Each row was made from one small tree. The marks that hang from a mark follow it in brackets, in the order of their numbers. Every link used is in the known rows. Write each row's tree.
Known rows:
q256(q413 q585 q699(q279)): [  7.3 -21.8  15.1 -21.3  12.2 -16.5  12.4 -17.1  52.9 -35.1  14.8 -10.5
  -4.5  -5.3 -12.9  -3.6 -14.5 -18.5   8.9   2.8  21.0  10.7   6.7  -1.1
  18.9 -21.1  -6.5  -2.5  -9.0   1.8  11.1   5.5  10.8 -22.3  -2.7 -10.7
 -15.9  -1.3  -2.5   3.9  -0.7  -1.8   8.9]
q806(q804(q256 q562)): [-11.7  -2.6  -6.7  -1.0 -14.8   9.3 -11.3   4.9   4.3   3.9   0.0   7.8
 -11.2   2.6  10.6  -5.3  13.4 -15.9  -2.6  -4.2  -0.3   5.3  -1.1   5.4
   0.4  12.8   1.2  -4.0   0.6  -0.9   1.2   2.8  -4.6   5.5  -6.4  13.4
   1.4  15.4   2.4  -1.1  12.3 -10.9  -3.8]
q585(q699(q279 q806(q562(q113 q700) q804))): [ -0.4   5.6 -11.9 -11.2   2.2 -11.7   1.4   6.8 -19.1  22.7   1.1 -18.2
   0.5  20.9   0.3   9.5   9.2  13.7   0.7  -2.1  17.3  -2.2   0.0  -2.5
 -24.1  -0.3  -2.4 -12.7   6.2  -1.9  -4.5  -3.4  -1.8   6.5   3.6 -26.2
  -4.2  -0.7  -0.1   1.5   5.9  -1.4  14.5]
q562(q113(q279) q700(q806) q804(q413(q256))): [ -7.3  36.6  -1.4  19.3  -9.4  -3.4   2.0  34.8  11.7  -5.3   1.0  27.8
  13.5  -0.2  -6.5   1.7 -12.8 -23.4  -5.4  -1.0  -3.1  -9.2   5.7  -4.7
  -7.0   8.3  15.6  -6.2  20.1   4.3  -0.9 -23.4  -4.3  13.7  -2.8  39.4
   8.8  -7.4  12.5   3.6  -9.1  14.4  -4.2]
q699(q279(q700) q585 q806(q562 q804)): [ -1.5 -20.9 -12.8   2.7  17.2  -9.9  10.3 -14.9   1.7  46.0   6.7 -31.8
  -1.5  11.9   3.5  -3.2   5.6  18.5   3.2  -4.9  33.3  -1.6   0.9  -5.3
 -26.3  -1.4  -3.6 -22.7 -15.3  -1.4  -1.3  -4.0   2.8 -14.3  15.6 -24.4
  -0.8 -15.4   4.2   2.1   1.5  -8.5   9.7]
q66(q113(q279) q681(q806)): [-21.6  -4.1  13.0   3.7   9.3  -6.5  -7.5 -24.4 -21.0  -7.4  -9.7  -3.6
   6.1   9.5  -5.3   8.2   6.4   9.2  -9.8   5.7 -25.0   2.7   4.5   2.1
 -13.1 -12.0  17.2  22.6 -24.9  -1.6  -3.2   3.2  -3.7  -0.5  -5.7   1.9
   9.9   0.5 -16.6   8.0  -0.7   3.6  -7.1]
q699(q279(q700(q562(q113) q806)) q585): [  5.2 -12.3  -6.3   2.9  21.6  -8.0  12.3  -2.7  -6.1  18.8   2.3 -15.0
   9.4   0.5  -8.7  -5.5  -6.5  22.1   1.7   3.3  17.5   3.5  -4.2 -12.5
 -28.7   3.6  -3.8  -7.7  -0.5   1.9  -0.1 -12.3   4.5  -6.9   8.5 -11.5
  -4.3 -19.4   9.7   0.2  -4.6  -4.3  10.1]
q256(q699(q585 q806(q562(q113 q700 q804)))): [-10.3  -5.1   7.4 -11.3  -1.1  -8.8   1.4  -3.9  17.1  16.9  25.3  -3.7
   2.1   0.8  -9.1   3.1  -5.3  -6.4   3.6  -2.7  22.0   0.7  -1.9   7.2
 -16.4   1.0  -4.0 -24.8  -7.3  -0.6   1.1  -2.9  -0.8  -3.3  12.8  -9.0
  -1.7  -6.1   9.1   2.9  -4.5   0.9   0.8]
q585(q699(q279(q700(q806)))): [  7.8  -4.4  -3.7  -1.5   8.2  -9.1  10.3   9.6 -33.8   7.5 -17.1 -16.0
   5.4  10.2  -1.4   4.8   3.4  17.4  -0.9   3.9  13.3  -3.4  -1.9  -3.4
  -7.5  -1.1  -4.3  -4.0  11.0   0.6  -1.2  -5.6   0.8   0.6  -1.4 -21.5
  -6.9  -2.4  -6.8   1.3   4.5   3.8  14.8]
q66(q113(q279(q700))): [  2.4  -2.0   0.0  18.8  13.9  -3.1  -2.8  -8.9  -8.6  -6.1  -7.5   0.2
  16.4   6.1  -5.3   3.0   4.6   3.1  -3.9   7.2 -22.8  -1.3   5.6   3.2
 -10.2  -7.5   8.4   6.3 -12.8   2.3  -1.8  -1.6  -1.6  -5.1   1.0   7.2
   7.2  -5.7 -14.0   7.3  -0.8   4.4  -6.5]
q804(q256(q699(q279 q806)) q413 q562(q113)): [ -3.8  -7.7 -12.9   9.8  -6.8   5.4  -3.4  11.8  36.2  27.0  -4.0  -7.4
   0.6 -21.9   2.9 -13.9   5.8 -29.2  -3.5  -5.7   2.3   6.1  -0.9 -22.3
 -18.1  27.3   7.6   5.4  -4.1  -1.3   7.2  -9.8   1.5   2.7   2.6  24.0
   3.2  11.1  16.0   4.5   7.5 -11.8  -5.3]
q66(q113 q681(q700(q562) q806)): [-12.8  -1.1  17.2 -21.1   3.3  -5.1 -15.9 -26.4 -20.4 -13.0  -3.9  -1.4
   5.7  -3.1   0.6   5.5   3.1  25.1  -8.6   7.8 -23.1   3.2  -0.8   4.6
 -10.0 -10.9   9.4  29.6 -31.9  -4.7  -3.5   6.8  -2.2   7.8 -10.1   1.4
  13.6  -3.0  -8.6   4.2  -7.0   2.6  -4.9]
q585(q699(q279(q700) q806(q804))): [ 12.2  -7.0  -9.6  -2.6   8.2 -12.1   9.4   4.3 -32.2  27.3 -12.9 -22.2
   3.5  14.2   1.1   5.5   7.6  14.7  -0.5   0.6  26.4  -4.0   1.1  -3.8
 -16.1  -5.4  -3.2 -13.0   3.7  -1.6  -1.5  -2.4   1.2  -4.1   1.7 -31.3
  -1.3  -1.1  -6.9   1.5   6.7   1.6  15.1]
q256(q413 q699(q279 q585 q806(q562))): [-13.0 -25.3   5.6 -13.2  17.8 -16.2   8.6  -7.7  38.3  14.8  19.5 -23.0
   0.3  -1.6  -8.8  -3.4  -4.7 -14.7  10.6   1.2  24.8   6.1   5.2  -6.6
   4.1  -3.7  -4.9 -13.7 -14.5   0.7   5.2   5.4   5.5 -25.5   5.6 -22.3
 -17.2  -5.1   0.3   5.7  -0.9  -1.4   8.0]
q700(q279 q562 q806): [ 10.7  12.7  -7.4  16.8  12.4  15.3  10.8   1.6 -25.4  -6.1  -2.3  18.1
   7.1  14.7 -11.5  12.0  -5.0   5.5   5.7  -0.9 -22.0   9.9  -1.4  -0.3
  19.7 -18.8 -12.8 -15.9  16.6  -0.1  -9.6  10.2  -5.6   4.1   3.6  -6.9
  -3.5  -8.4   1.9  -8.1  -7.8  -6.2  -7.3]
q256(q585 q699(q806)): [ 13.0 -14.0  14.7  -7.7  -4.0  -8.3  12.8 -22.4  21.4  -6.3  15.1  -6.0
  -5.4  -0.5 -13.5   7.4 -10.1  -9.1   4.2  -4.2  23.2   6.1   0.4   8.8
   0.9 -20.9  -9.2 -12.9 -11.4  -1.9   5.0   7.6   5.8 -12.7   6.6 -16.6
   3.1  -2.0  -2.5   0.0  -0.9   2.0   0.5]
q256(q413(q700) q585): [ 12.6 -13.5  16.5 -11.2   6.2  -2.5   5.4  -6.7  23.3 -30.7   6.2   2.4
 -13.6 -12.0  -3.9  -4.5 -10.0  -7.5   8.0   4.2   0.3   2.0   5.2   4.1
  37.4 -15.6  -5.0  11.8  -4.8  -1.4   5.6   9.1   7.8 -18.7 -14.1 -10.4
  -9.1   2.1 -11.4   0.1  -2.1   6.3   0.8]
q585(q699(q806(q562(q113(q279) q804)))): [ -1.9  11.9  -4.1  -5.3  -7.2 -12.1   3.8  13.7 -27.9  23.5  -2.5  -5.6
   2.6  18.0  -3.3   9.2   6.3  12.2  -2.0  -1.6   1.4 -12.1  -0.4   2.0
  -2.6   7.4  -0.8 -15.4  12.3  -1.3  -4.0  -0.9  -4.6   2.1  -1.7 -22.2
  -3.0   2.1  -8.7   1.6   2.0   6.7   4.7]
q256(q413(q700(q806)) q585(q699(q279))): [  9.6 -15.3  13.1 -12.2  15.9  -6.7  19.5   6.6   5.6 -20.7  -3.8  -8.2
 -10.3 -11.4  -6.1  -0.3 -13.4   1.2   8.9   0.9  12.2   2.7   4.2 -10.0
  31.4 -14.2  -8.6   6.1   6.1  -1.0   5.0   2.7   7.6 -17.8 -17.1 -19.5
 -14.5  -0.3 -10.1  -0.2   1.8   6.0  10.6]
q804(q413(q700(q279 q562 q806))): [  9.9   4.4  -2.5  18.2  11.9  18.9   2.0   7.8  -4.2  11.0 -11.8   8.1
  -4.8  -8.6   1.1  -2.6  -3.1 -14.7   2.0  -0.4 -17.4   3.9   2.2  -5.1
  15.2  -7.9   1.1   1.1   7.7  -1.7  -0.9   4.4   3.4   4.1   2.9   8.5
   1.3   4.1  -3.2  -4.9  -4.2   2.4  -8.0]
q681(q66 q700(q806)): [ -4.8   6.9  22.9  -4.7  -8.8  -6.9   1.7  -5.3  -3.3 -32.8  -8.3  -7.1
   6.3  -1.5   4.0   5.3 -14.0  16.7  -0.5  -6.8   3.9  -0.9  -3.9  17.9
  38.7 -17.7  -4.9  10.9 -20.0   0.0  -8.7  -0.9  -0.2   8.2 -16.4  -2.5
  -5.5  -8.6 -18.0  -3.3  -9.0  12.7   1.8]
q700(q279 q562(q804(q256(q585) q413))): [ 13.8  10.7 -11.5  -3.9  -2.0  13.8   1.1  10.5   5.3  -3.0  -4.5  22.2
   0.3  -0.3  -4.8  -8.8  -4.7  -7.0   2.0  -0.2 -18.8   1.3   0.4  -4.0
  13.0 -15.0  -3.6 -21.4  15.4   1.8   0.5   7.6   1.1   0.8   5.3   1.0
   0.5   0.7   7.9  -4.4  -7.5 -15.5  -7.8]
q804(q413(q256) q562(q113)): [ -4.7   8.5  -9.9   7.3 -23.3  10.0 -13.8  -2.0  14.4  10.1  -0.7   1.2
  -5.6 -21.9  15.9  -7.1  10.9 -11.9  -1.8   0.6 -12.1  -2.2   1.4 -11.0
   2.0  30.5  11.0  14.5   7.4   0.3   6.3  -6.4  -2.7   4.6  -4.4  25.4
   2.2  17.4   7.6  -0.5   2.0   5.3  -9.6]
q256(q585 q699(q279)): [  9.9 -14.2  11.8 -16.6   2.3  -9.8  10.4 -18.5  34.6 -20.1  10.0 -11.1
  -2.9  -0.8 -13.0   0.1 -12.8  -3.5   2.8  -1.9  25.4   8.9   0.2   5.1
  -9.1 -22.9  -6.5  -7.8  -7.4   0.8   7.9   0.0   9.9  -9.5   6.4 -13.0
  -4.8  -3.3   0.6   1.4   0.6  -5.3   6.2]
q699(q279 q585 q806(q562(q804))): [-10.5 -10.5  -9.5 -11.4   0.4 -12.5   6.6   5.4   5.1  58.2   8.7 -26.8
   3.8  11.3  -3.6   1.6  -0.5  20.1   4.5  -5.0  29.4  -4.3  -2.0  -8.0
 -30.4   5.0  -2.5 -17.8  -5.2  -0.3  -3.0  -3.6   4.3 -12.3  10.7 -32.0
  -4.8 -14.8   8.4   3.8  -0.8  -4.0   5.3]
q700(q562(q113) q806): [ 11.4  20.3  -4.5   7.7   5.1   3.9   2.8   6.1 -22.7  -1.4  10.9  26.2
   8.4  10.9 -16.1  11.6  -4.2   9.7   0.6   2.9 -21.2   6.5  -5.2  -1.7
  -4.0   7.6  -6.1   0.9  14.3  -1.9  -6.8  -0.5  -6.4  14.4  -1.2  11.1
   3.8  -7.0   5.6  -6.9  -7.9   3.1  -4.9]
q585(q699(q279(q700(q562 q806)))): [ 10.1  -2.6  -6.3  -2.9   9.8  -6.2   9.1  10.9 -34.1   7.7 -14.8 -11.4
   6.9   8.8  -3.6   3.3   3.5  20.3  -0.3   4.0   7.6  -2.1  -3.1  -6.1
  -8.8   1.0  -5.4  -5.7  11.6   0.8  -1.4  -4.4   1.0   0.5   0.0 -21.0
  -4.5  -3.6  -4.3  -0.7   3.0   0.0  13.5]
q806(q562(q113 q700) q804(q413(q256 q585))): [-14.4  18.5  -8.9   0.4  -7.0   7.2 -14.6 -14.9  22.0 -20.1  23.6  11.1
 -19.7   3.0  15.0  -3.9   7.4 -16.3   0.2  -3.3  -8.3  -3.8   4.2   7.5
 -14.5   2.6   6.6  -1.4   2.6   1.9   2.6   0.2  -5.3  16.2  14.1  31.2
   2.6   9.1   6.2  -3.9   0.4  -0.2   1.9]
q66(q113(q279(q700)) q681): [ -5.6 -10.4   3.9   7.7  21.4  -2.7  -3.2 -24.8 -15.4 -15.2 -15.0   4.1
   6.5  15.6  -1.9   2.7   9.5   6.3 -10.1   8.8 -37.9   2.2   5.0   2.6
 -21.8  -4.3  13.4  17.8 -24.2  -1.4  -0.8  -4.4  -1.9  -1.4  -3.1   6.8
   4.1  -2.5 -15.3   8.5  -3.1  -2.1  -1.0]
q804(q256 q413(q585) q562(q700)): [-15.7  -6.5  -6.3  15.0 -19.4  17.4  -9.8  15.0  26.7  -3.5  -3.5   1.4
  -8.1 -24.2  11.2 -11.9   5.4 -33.2   0.8  -6.8 -13.6   3.3  -4.1 -15.8
 -14.5  27.6   3.7  20.7  -0.9   5.9   3.8   1.8   3.9   2.1   7.2  30.0
   7.5   7.8  18.5  -0.1  10.5  -7.6  -4.9]
q804(q413(q256(q699)) q562): [-11.7  -5.1  -3.5   7.6 -22.6  15.3 -10.3  -1.8  21.9  11.2  -4.1  -3.0
  -7.5 -27.1  16.0  -8.8  10.3 -22.1   1.0  -2.1  -5.0   1.3   1.6  -8.8
  11.7  24.6   7.3   6.4   0.8   1.9   8.9   0.0   0.5  -5.2  -0.4  20.8
   2.9  19.4   5.1  -1.0   5.1   1.4 -10.3]
q804(q256(q413(q562 q700))): [ -5.1 -11.2   2.0   5.0   2.9   9.2  -5.4  18.1  14.6   1.1  -7.3  11.6
  -6.4 -13.6   1.0 -15.6   1.2 -20.3   0.1   7.1  -6.7  -2.4  -0.2  -0.8
  14.2   0.2   3.6  24.6  -2.5  -1.0   2.1   9.1   1.6 -12.4 -10.7  -3.1
  -1.7  10.3  -6.4   0.7   3.1  -3.4  -1.6]
q279(q700(q562(q804(q256)) q806)): [ 21.3   1.2  -3.7  17.2   7.0   7.9   8.3  13.1 -27.6  -3.2 -10.1  24.3
  10.5  -1.9  -6.1  -3.2  -2.0  10.2  -1.9   4.9  -9.5  -4.8  -3.6   2.7
  15.1   5.4  -5.7  -8.2   5.5   0.1  -1.7  -3.9  -4.2   0.7   1.7  15.6
  11.4 -10.8   1.8  -3.3  -7.3  -1.7  -4.2]
q279(q700(q562(q113 q804(q413)) q806)): [ 28.2  10.3  -5.2  14.8  10.5   2.1   6.5   5.9 -22.1  -4.6  -3.5  24.9
  12.9   0.2  -6.3   0.1  -4.5  10.0  -2.9   6.2 -11.2  -5.1  -1.6   1.0
  10.8   9.2  -2.1  -7.6   9.8  -0.8  -0.8  -9.0  -4.3   8.4   3.7  23.8
   9.1 -11.0   5.4  -3.1 -11.4   4.4  -4.6]
q804(q256 q413(q585(q699)) q562(q113 q700)): [-11.9   2.6  -9.1   7.2 -15.5   9.1  -8.0  17.4  17.8  -6.1   0.9   1.6
  -6.4 -24.5   9.2 -11.1   3.6 -25.7  -1.6  -5.5 -11.2   0.2  -4.8 -21.4
 -25.3  32.9   4.9  17.7   8.5   4.6   4.5  -6.7   0.7  10.7   4.5  29.3
   3.4   9.4  21.0   0.6   9.5  -5.0   0.9]

Which tree is each row?
[  2.3  -9.4  11.3  -9.2  10.5  -3.0   1.7   8.7  -4.5 -19.1   3.1  -1.2
  -7.5 -14.8  -0.5  -4.6  -8.9  -3.8   7.6   5.5   2.9  -6.5   3.5  -0.9
  16.9  -6.9  -4.3  15.7   5.0   1.9   3.3  10.8   5.4 -17.2  -7.4 -18.6
 -13.4   4.8 -13.7  -1.0   1.7  12.1   5.2] -> q256(q413(q585(q699) q700))
[  9.8  -5.7   8.0  -1.3   5.2   4.6   6.2  11.6 -32.7   9.3  -2.3  -7.6
  -5.7 -19.0  -1.8  -0.5 -12.3  17.5   3.5  -3.1  18.2 -12.4  -3.0  -1.4
 -18.7 -12.8  -7.0  10.4   5.2   0.1  -0.6   6.7   6.5 -11.4   4.2 -34.1
   1.4  -0.1 -11.9  -4.9   3.7  10.7   2.8] -> q413(q585(q699(q806)) q700)
[  7.3  16.7  -3.7   4.1  -3.2   9.1   4.7  23.2 -16.2  14.1   0.3  31.4
   7.8   4.6 -10.1   7.8  -6.5  -3.6   1.4  -0.3 -17.2   2.6  -3.1  -4.8
  10.5  12.3  -3.5  -9.3  19.3   0.5  -3.0   1.3  -2.6  10.3  -0.5  20.7
   6.6  -3.7   9.0  -6.7  -7.2   3.2  -9.2] -> q700(q562(q804(q413)) q806)
[-12.6   7.4  -7.3  -2.7  -4.8   6.2 -12.8 -15.0  15.0   1.5   9.6   5.0
 -20.3  19.5  14.9   0.2  15.8 -17.3  -1.1  -3.4 -16.1   0.6   3.9  14.1
  11.2   6.1   3.6 -10.9   0.8  -1.4   1.3   8.6  -4.0  14.6   8.2  22.6
  -3.4  14.6  -4.5  -2.9   4.3  -3.7  -2.5] -> q806(q562 q804(q413))
[  3.1  -2.8  -6.3  -3.9   9.3  -7.0   8.3   5.7 -29.3   5.6 -12.5 -14.0
   0.4  14.1   2.8   4.0   6.6  17.1  -0.9   1.3  11.3  -3.6  -1.0  -0.8
  -4.1   0.1  -4.6 -10.3  10.5   0.0  -1.0  -4.6  -1.5   3.7   0.7 -15.8
  -7.6  -0.1  -6.6   0.2   5.7  -0.6  14.3] -> q585(q699(q279(q700(q806(q562 q804)))))
[  1.5  14.0  -9.9   6.9 -11.2   7.0 -15.3  -0.7  24.0  -7.9   4.5   1.2
   4.7  -1.7   9.4   3.5   6.9 -18.2   0.5  -1.6 -17.2   7.3   1.0  -5.0
   0.9  21.1   5.7   3.9   7.7   0.8  -1.5  -7.9  -1.5  17.1   3.8  24.6
  -2.5   3.4  20.8   2.1  -0.8  -1.4  -8.0] -> q804(q413 q562(q113 q700(q279)))
[ -9.4  -5.4  12.5 -21.9   6.7  -5.6 -13.1 -24.6  -9.7 -15.8  -7.9   0.1
   1.1   8.3   5.6   5.8   5.8  12.9  -8.9   8.7 -29.2   3.7   0.8   8.3
 -21.9  -5.9   7.9  28.9 -28.5  -4.8  -1.6   0.6  -0.4   9.8 -11.9   2.2
   1.2   0.1 -10.3   7.1  -5.1   2.9   2.5] -> q66(q113 q681(q700))
[  1.1   3.7   3.1 -16.8 -20.6  -2.8   2.4  25.6  -5.3   2.8  -6.0  16.7
  -4.2  -2.2  -2.5  -5.6  -4.5  -4.0  -3.0   0.3   7.9  -8.9  -2.8   4.4
   2.8   1.2  -0.2  -9.5  13.7   1.0   4.0  -2.2   0.1   1.5  -8.2   1.4
   1.2   5.8   1.0   1.8   1.9  -0.8   1.0] -> q562(q804(q256(q585(q699))))
[ 11.1  21.5  -1.4   3.6  -0.3  -8.2  -2.6  11.0  10.2   7.2   3.0  27.2
  22.6  12.4  -6.4   3.4 -12.6   5.1  -9.0   5.8   2.9 -13.4  -0.8   7.9
  -0.9   9.0   9.5   9.7  18.3  -0.2  -2.2  -8.1  -3.1   4.4  -1.4   6.7
   3.4  -4.7   8.3  -0.5  -9.5   6.7 -10.5] -> q413(q562(q113(q279(q700(q806))) q804))
[ -8.6  -4.3  -5.1   0.7 -12.8   1.9   8.2  -0.8 -24.8  10.7  -1.1 -17.1
 -10.7 -19.3   6.5  -4.8  -2.0  18.5   4.5  -1.7  22.8 -16.5  -0.3 -10.7
 -28.2 -10.7  -2.9  11.1   6.5   5.3   4.2   8.4   2.0 -21.2   8.1 -32.3
   1.7   5.1 -10.9  -4.8   5.6   8.4  10.1] -> q413(q256 q585(q699(q279 q806(q562))))
[ 20.1  -8.0   0.1  17.8  15.3   8.5  13.0  -7.2 -13.1 -16.8  -2.0  18.2
   0.5  -2.7  -6.1  -3.8  -2.2   0.4  -0.4   1.1  -2.9   3.8  -1.9   3.5
  14.0  -5.2  -8.7 -12.9  -2.6  -0.6   1.6  -0.1  -2.7  -2.1   5.1  16.8
  10.9  -7.1  -0.1  -5.5  -3.4  -6.6  -0.4] -> q279(q700(q562 q806(q804(q256(q585 q699)))))
[ -0.9  12.9  -7.2   3.8 -16.2   4.4 -18.6   2.6  24.5  -3.1   7.3   3.1
   3.9  -3.7   8.6   3.2   8.7 -18.1  -0.8  -0.6 -16.5   6.3  -0.9  -4.9
  -5.7  32.6   7.7  11.2   4.7   0.7  -0.2  -9.6  -0.6  18.2   1.9  30.5
   1.7   4.7  20.8   2.2   0.9   2.3  -7.2] -> q804(q413 q562(q113 q700))
[ -5.8   2.1  -6.2  -1.9 -11.9   5.9 -12.9  -6.7  13.0   8.2   2.7   2.9
 -10.3   6.5  14.7   1.4  12.5 -22.1  -1.3  -4.0  -3.0   6.8   2.9   4.2
   6.4  16.6   4.9  -5.3   4.0  -0.7   3.0   3.0  -1.1  10.1  -1.1  21.3
  -1.0  16.4   4.3  -1.9   8.7  -1.4  -5.8] -> q806(q804(q413 q562))
[-14.0  -1.6  -6.7  18.6 -14.6  19.5  -4.0  21.8   2.9  -7.3  -8.6   7.3
   1.7  -7.1   4.3  -1.3   7.7 -14.7   1.8  -5.9 -12.3   8.6  -5.2  -4.7
   7.9  13.5  -4.6   3.2   2.8   1.6  -5.8  -2.1  -6.0   4.4  -4.7  12.9
   2.6   0.4  15.1   1.1   7.5 -14.2  -6.6] -> q804(q256 q562(q700(q279 q806)))
[  0.4 -20.6  -2.8  -1.4  14.5 -10.8   7.2  -6.9   0.5  19.2  -2.9 -27.0
   4.6   1.7  -1.6  -8.3  -1.7  17.0   1.1   4.4  25.4   0.2  -2.4  -4.8
 -26.9  -1.4  -1.0  -5.4  -6.6   2.7   2.0  -9.1   7.6 -12.5   8.8 -20.9
  -7.1 -14.3   3.4   3.8  -0.4  -2.5  12.3] -> q699(q279(q700) q585)
[ 1.3  8.9 -5.9  2.9 -4.9 -1.9 -9.8 -6.8  4.1 -6.7  5.5  7.2  0.6 11.9
  6.7  0.5  8.4 -3.1 -4.8 -2.3 -0.9  0.9  2.5  9.6  2.7 12.7  4.2 -9.7
  3.4 -1.0  0.1 -6.1 -5.1  7.6 -3.9 15.3 -0.1  6.4  1.1 -0.2  5.1 -3.2
 -5.6] -> q806(q804(q562(q113(q279(q700)))))
[ -7.8   7.7  25.8 -16.1 -10.5  -7.7 -15.6 -19.5 -10.6 -30.8   2.3 -13.5
  18.0 -24.9  -0.1   0.6 -11.9  39.6  -0.5  -2.1   3.8  -0.7  -3.7  11.2
  35.7 -28.2   3.4  17.6 -37.7   0.5  -8.6   9.1  -1.6   4.5 -10.8  -4.7
  15.6 -10.1 -16.5  -2.2 -11.5   8.0 -10.3] -> q681(q66(q113) q700(q562) q806)
[-14.5  -2.4  -7.4 -10.4  -4.8   4.6  -2.2  -5.9  10.9  -6.8   5.3   0.8
 -23.9  13.4   9.0  -7.3  12.1  -4.0  -1.2  -6.4  -3.2   0.2  -0.4   7.5
   1.0  -2.9  -3.0 -12.6  -0.4  -1.1   2.4   5.8  -3.7   6.3   2.1   5.9
  -3.4  11.3  -4.7  -2.2   9.9 -16.8   6.2] -> q806(q562 q804(q256(q585(q699(q279)))))
[ 11.3  -1.6   3.3 -15.5 -11.2 -10.2   8.4 -12.9  -6.2  -3.1   7.8  -7.1
  -9.7   6.6  -2.0  10.0  -0.3   8.6   1.7  -4.6  12.9   1.1  -1.5   0.8
  -0.4  -1.7  -7.3  -8.7   6.1  -2.3   1.9   2.4   0.9  -0.6  -5.2 -17.1
  -1.4   3.9  -0.3  -1.6   4.7   2.7   5.7] -> q256(q585(q699(q806(q804(q562(q113))))))
[ -8.7  11.3  -3.7   1.6  -6.2   7.9 -12.6  -6.4   5.6 -20.7   9.4   3.0
  -3.8  21.4   3.9   6.9  10.2   3.2   3.6   0.4 -21.0   0.0  -0.8  19.5
  10.5  -7.2  -4.6  -6.4  -1.0   0.9  -8.1   6.4  -5.1  10.2  10.8  -2.2
  -4.6  -4.6   1.4   0.2  -3.3  -6.3  -1.8] -> q806(q562(q700(q279)))
[ -8.9  15.2  22.9  -3.5 -15.1 -11.3  -6.8  -8.5 -11.0 -12.8  -9.0 -21.1
   7.1  -5.4   3.1   3.6  -9.7  17.9  -4.2  -0.8  18.2  -9.0   1.2  18.8
  40.6 -34.9   0.7   6.4 -11.2  -1.4  -7.2  12.2  -0.6   0.1  -9.1 -17.4
   6.6  -7.6 -13.5   1.1  -5.6  13.7  -7.5] -> q681(q700(q279) q806)
[ 14.1   1.9   1.0   3.7  11.5  17.6  -7.9   2.8   5.1   8.2  -6.4  10.7
   6.7  -6.3   3.4  -3.3  -9.3   9.2  -0.6   4.5   4.0  -5.0  -1.1  10.9
  10.6 -20.3   1.2  16.6   7.0  -3.9  -4.4   7.5   3.0  -5.5   0.8 -26.7
  -1.1   2.9  -1.3  -4.9  -6.0  -3.3 -12.0] -> q413(q562 q700(q279))
[ -9.0   6.1   0.4  18.3  -2.6   4.2  10.8   7.0  -3.2  -3.6  -1.0  13.4
  -4.8   8.0  -2.8   6.6  -1.8 -14.1  -2.3  -8.5  -2.7   6.4  -0.2  -1.3
   9.5   6.7  -2.0  -4.6   9.4  -0.9  -2.0  -3.6  -6.5   6.4  -9.7  22.0
   0.9   3.0   0.7  -2.5   6.8  -0.7  -4.6] -> q700(q806(q804(q256(q585) q562(q113(q279)))))
